Below is a small trained network, with its code and all its weights. Each question gives an input and a class and asks what happens when units are switched off, that is, made to give their printed mean instead of their output.

import numpy as np


def w(rows, s, z=0):
    codes = np.array(rows[::2]) - 128.0
    scale = np.full(codes.shape[1], s)
    scale[-1] = z or s
    return codes * scale


def f(y):
    return y / 2 * (1 + np.tanh(0.7978845608 * (y + 0.044715 * y**3)))


def log_softmax(a):
    a = a - a.max(-1, keepdims=True)
    return a - np.log(np.exp(a).sum(-1, keepdims=True))


def net(x, mask):
    res = np.array(x, float).reshape(1, 6) / 4 @ E
    y = f(res @ A[0][:, :-1].T + A[0][:, -1])
    res = res + np.where(mask, y, B[0][:, -1]) @ B[0][:, :-1]
    return log_softmax(res[-1] @ U[:, :-1].T + U[:, -1])


A, B = {}, {}
E = w([
[140,72,251,100,105,171,121],'x0',
[9,53,93,148,135,170,181],'x1',
[131,125,125,129,128,130,129],'x2',
[121,135,131,130,130,125,130],'x3',
[136,122,124,129,129,130,128],'x4',
[129,126,126,127,125,130,127],'x5',
],0.019)
A[0] = w([
[79,144,61,140,115,138,144,94],'n0',
[158,219,2,143,147,106,107,200],'n1',
[6,52,162,147,138,145,139,86],'n2',
[124,173,24,125,131,116,116,252],'n3',
[20,104,3,159,159,118,144,121],'n4',
[143,154,201,154,117,133,100,172],'n5',
[134,184,83,153,122,132,142,140],'n6',
],0.024,0.014)
B[0] = w([
[144,119,159,131,184,137,158,179],'n0',
[122,105,78,197,62,102,91,254],'n1',
[109,74,52,140,70,131,81,232],'n2',
[122,254,56,76,140,110,126,224],'n3',
[121,159,192,96,185,184,188,245],'n4',
[147,163,196,70,168,136,136,193],'n5',
[111,91,104,153,113,110,118,175],'n6',
],0.037,0.046)
U = w([
[147,212,45,142,61,41,109,154],'0',
[172,90,80,254,164,106,183,46],'1',
[138,76,119,250,143,99,174,44],'2',
[86,186,66,89,191,175,237,38],'3',
[206,137,217,72,103,83,96,254],'4',
[145,86,122,164,88,117,190,29],'5',
[116,84,129,178,154,78,187,41],'6',
[95,41,65,101,73,183,132,185],'7',
],0.009,0.0057)

Each question gives the input, the list of numbers given to net, and the class t.
The units are the neurons (one row each of A and B). Each row of codes is followed by its name. A weight is (code - 128) times the scale printed after its matrix; where a second scale follows, it is the last column's (A, B and U).
mask holds one flag per neuron, in row order. A switched-off neuron (its flag False) gives its mean, the last column of its row in B, instead of its output. The means were averaged over made-up inputs and are rounded, as every weight is.
A unit's drop is (log p(t) with every unit on - log p(t) with that unit switched off) / (log p(t) with every unit on - log p(t) with every unit switched off).
The circuit of an input: a set's keep is (log p(t) with only the set's units on - log p(t) with every unit switched off) / (log p(t) with every unit on - log p(t) with every unit switched off). Starting from all 7 units, units are removed one at a time, each time the one whose removal leaves the highest keep (on an exact tie, the one counted first), for as long as the keep stays at least 0.8.
units of the circuit, in order: the units of the circuit, biggest drop first
k most important neurons: the k neurons with the biggest drops, biggest first
drop of u: that unit's drop, to one decimal
input [3,0,6,1,-6,-2], class 4: units of the circuit, in order : [n1 n3 n2 n4]
input [0,2,3,6,-8,5], class 3: units of the circuit, in order : [n1]
input [-1,1,0,0,-1,3], class 3: 2 most important neurons : [n1 n2]
input [-8,1,-5,-1,1,-1], class 3: 4 most important neurons : [n4 n3 n0 n2]
input [1,1,-7,7,-5,-4], class 7: 2 most important neurons : [n3 n4]
input [0,3,-2,-1,-7,-6], class 3: 2 most important neurons : [n1 n4]
input [2,-2,-8,3,5,-7], class 4: 2 most important neurons : [n3 n4]
input [-3,1,-4,6,0,-8], class 3: 2 most important neurons : [n4 n2]
input [-4,5,6,-3,7,-5], class 3: drop of n4 : 8.0
input [5,8,5,8,5,3], class 7: drop of n2 : 3.0
input [1,-6,-3,0,-6,-7], class 4: drop of n3 : 0.2
